Below are the code and all the weights of a small trained network. Each question names an input and a target symbol and asks about switching units off, where a switched-off unit gives its printed mean instead of its output.

import numpy as np


def w(rows, s, z=0):
    codes = np.array(rows[::2]) - 128.0
    scale = np.full(codes.shape[1], s)
    scale[-1] = z or s
    return codes * scale


def f(y):
    return y / 2 * (1 + np.tanh(0.7978845608 * (y + 0.044715 * y**3)))


def softmax(a):
    e = np.exp(a - a.max(-1, keepdims=True))
    return e / e.sum(-1, keepdims=True)


def log_softmax(a):
    a = a - a.max(-1, keepdims=True)
    return a - np.log(np.exp(a).sum(-1, keepdims=True))


def net(x, mask):
    ids = ['ΓΛΩαημτ'.index(c) for c in x.split()]
    T = len(ids)
    res = E[ids] + P[:T]
    r = res
    for j in range(3):
        rows = slice(2 * j, 2 * j + 2)
        q, k, v = (r @ M[0][rows].T for M in (Q, K, V))
        z = softmax(np.where(np.tri(T) > 0, q @ k.T / 2**0.5, -1e9)) @ v
        o = O[0][rows]
        res = res + np.where(mask[j], z, o[:, -1]) @ o[:, :-1]
    y = f(res @ A[0][:, :-1].T + A[0][:, -1])
    res = res + np.where(mask[3:19], y, B[0][:, -1]) @ B[0][:, :-1]
    return log_softmax(res[-1] @ U[:, :-1].T + U[:, -1])


Q, K, V, O, A, B = {}, {}, {}, {}, {}, {}
E = w([
[189,153,75,123,215],'Γ',
[58,90,81,253,164],'Λ',
[96,178,111,169,38],'Ω',
[144,149,73,54,173],'α',
[190,183,117,47,92],'η',
[150,173,155,130,108],'μ',
[12,156,185,211,59],'τ',
],0.014)
P = w([
[251,102,110,204,160],'0',
[54,129,162,108,51],'1',
[76,190,141,115,225],'2',
[147,116,86,204,90],'3',
[39,161,92,101,95],'4',
[73,178,167,90,212],'5',
[158,113,68,209,94],'6',
[29,169,66,90,113],'7',
],0.014)
Q[0] = w([
[59,121,121,2,137],'head 1',
[153,12,85,252,84],'head 1',
[124,147,176,125,38],'head 2',
[214,107,238,125,89],'head 2',
[220,101,23,158,58],'head 3',
[79,119,211,60,208],'head 3',
],0.0088)
K[0] = w([
[35,131,6,57,34],'head 1',
[201,167,134,190,55],'head 1',
[83,147,66,75,199],'head 2',
[114,165,181,148,156],'head 2',
[255,50,125,157,126],'head 3',
[22,211,156,44,132],'head 3',
],0.0084)
V[0] = w([
[177,163,151,150,117],'head 1',
[232,124,79,92,116],'head 1',
[132,69,159,122,138],'head 2',
[173,110,154,124,122],'head 2',
[136,12,187,173,255],'head 3',
[154,89,209,121,211],'head 3',
],0.0082)
O[0] = w([
[191,135,127,138,148,232],'head 1',
[77,148,3,73,175,199],'head 1',
[88,98,130,113,222,14],'head 2',
[130,76,121,159,137,70],'head 2',
[143,46,136,151,96,235],'head 3',
[185,29,154,36,120,1],'head 3',
],0.011,0.0019)
A[0] = w([
[71,121,177,97,252,112],'neuron 1',
[174,124,157,170,63,206],'neuron 2',
[133,64,171,158,79,166],'neuron 3',
[176,178,59,88,97,120],'neuron 4',
[69,112,75,107,41,83],'neuron 5',
[86,100,187,164,110,109],'neuron 6',
[199,132,44,103,45,101],'neuron 7',
[110,113,154,143,89,50],'neuron 8',
[87,156,132,131,79,2],'neuron 9',
[56,214,175,89,149,104],'neuron 10',
[84,177,163,205,85,172],'neuron 11',
[196,161,166,42,92,125],'neuron 12',
[166,90,118,185,247,161],'neuron 13',
[151,93,125,158,19,93],'neuron 14',
[252,168,182,84,140,83],'neuron 15',
[105,152,83,131,152,122],'neuron 16',
],0.011,0.0077)
B[0] = w([
[227,86,182,185,112,155],'neuron 1',
[107,216,101,180,74,184],'neuron 2',
[108,152,7,62,125,174],'neuron 3',
[140,129,118,116,161,182],'neuron 4',
[143,5,147,98,141,175],'neuron 5',
[2,51,110,182,146,165],'neuron 6',
[65,59,168,168,157,180],'neuron 7',
[147,64,124,169,153,133],'neuron 8',
[160,19,153,203,119,144],'neuron 9',
[154,64,173,122,74,217],'neuron 10',
[104,154,90,80,130,248],'neuron 11',
[63,83,202,130,169,153],'neuron 12',
[162,153,226,113,70,200],'neuron 13',
[157,79,110,137,62,171],'neuron 14',
[76,145,70,246,149,146],'neuron 15',
[131,114,104,143,162,177],'neuron 16',
],0.0076,0.015)
U = w([
[141,248,110,108,55,148],'Γ',
[156,93,128,88,135,201],'Λ',
[151,2,221,66,131,113],'Ω',
[169,231,67,109,145,254],'α',
[119,83,207,253,173,135],'η',
[54,133,66,150,230,48],'μ',
[211,95,109,143,44,14],'τ',
],0.0081,0.0039)

Each question gives the input, a string of symbols that net reads in full, and the target symbol t.
The units are the heads (2 rows each of Q, K, V and O) and the neurons (one row each of A and B). Each row of codes is followed by its name. A weight is (code - 128) times the scale printed after its matrix; where a second scale follows, it is the last column's (O, A, B and U).
mask holds one flag per unit, heads first, then neurons. A switched-off unit (its flag False) gives its mean, the last column of its rows in O or B, instead of its output. The means were averaged over made-up inputs and are rounded, as every weight is.
A unit's drop is (log p(t) with every unit on - log p(t) with that unit switched off) / (log p(t) with every unit on - log p(t) with every unit switched off).
The circuit of an input: a set's keep is (log p(t) with only the set's units on - log p(t) with every unit switched off) / (log p(t) with every unit on - log p(t) with every unit switched off). Starting from the 12 units with the biggest drops (on a tie, the unit counted first), units are removed one at a time, each time the one whose removal leaves the highest keep (on an exact tie, the one counted first), for as long as the keep stays at least 0.8.
units of the circuit, in order: the units of the circuit, biggest drop first
top k neurons: the k neurons with the biggest drops, biggest first
which heads matter: for each layer, one digit per head in row order, 1 if its drop is at least 0.15 and else 0, layers parted by /
drop of u: that unit's drop, to one decimal
input Ω τ η τ μ Λ η, target α: units of the circuit, in order -> head 3; neuron 10
input η Λ α, target Ω: units of the circuit, in order -> head 3; neuron 1
input μ Λ τ μ μ τ Λ Ω, target τ: which heads matter -> 100
input Γ η Λ Λ Λ μ, target η: top 3 neurons -> neuron 15; neuron 12; neuron 6
input τ Λ η μ α τ, target Ω: units of the circuit, in order -> neuron 10
input η η Λ τ Λ η α, target μ: top 2 neurons -> neuron 7; neuron 10
input τ Ω μ, target Γ: top 4 neurons -> neuron 11; neuron 7; neuron 5; neuron 6
input Λ Λ Λ μ η η, target η: which heads matter -> 000
input Ω Λ Λ Ω, target α: which heads matter -> 101
input Λ μ η Ω Λ η Λ τ, target η: top 2 neurons -> neuron 9; neuron 10
input η α Λ Ω Ω, target τ: top 2 neurons -> neuron 9; neuron 5
input Λ Λ η Λ Γ η, target η: top 3 neurons -> neuron 15; neuron 12; neuron 11
input Λ Γ Λ τ η Γ, target η: top 2 neurons -> neuron 1; neuron 10
input Λ Λ Γ τ, target τ: top neuron -> neuron 14
input Γ η Γ Γ Λ Γ, target η: top 3 neurons -> neuron 1; neuron 3; neuron 15
input Λ μ Λ Λ, target τ: drop of neuron 3 -> 0.2
input Λ Λ Λ Γ τ η Λ, target τ: drop of head 3 -> 0.9
input τ η Λ Λ Λ Ω τ, target Γ: drop of neuron 2 -> 0.5
input Ω τ Λ η, target α: drop of neuron 7 -> -0.1
input η η μ η η Λ η, target μ: top neuron -> neuron 7
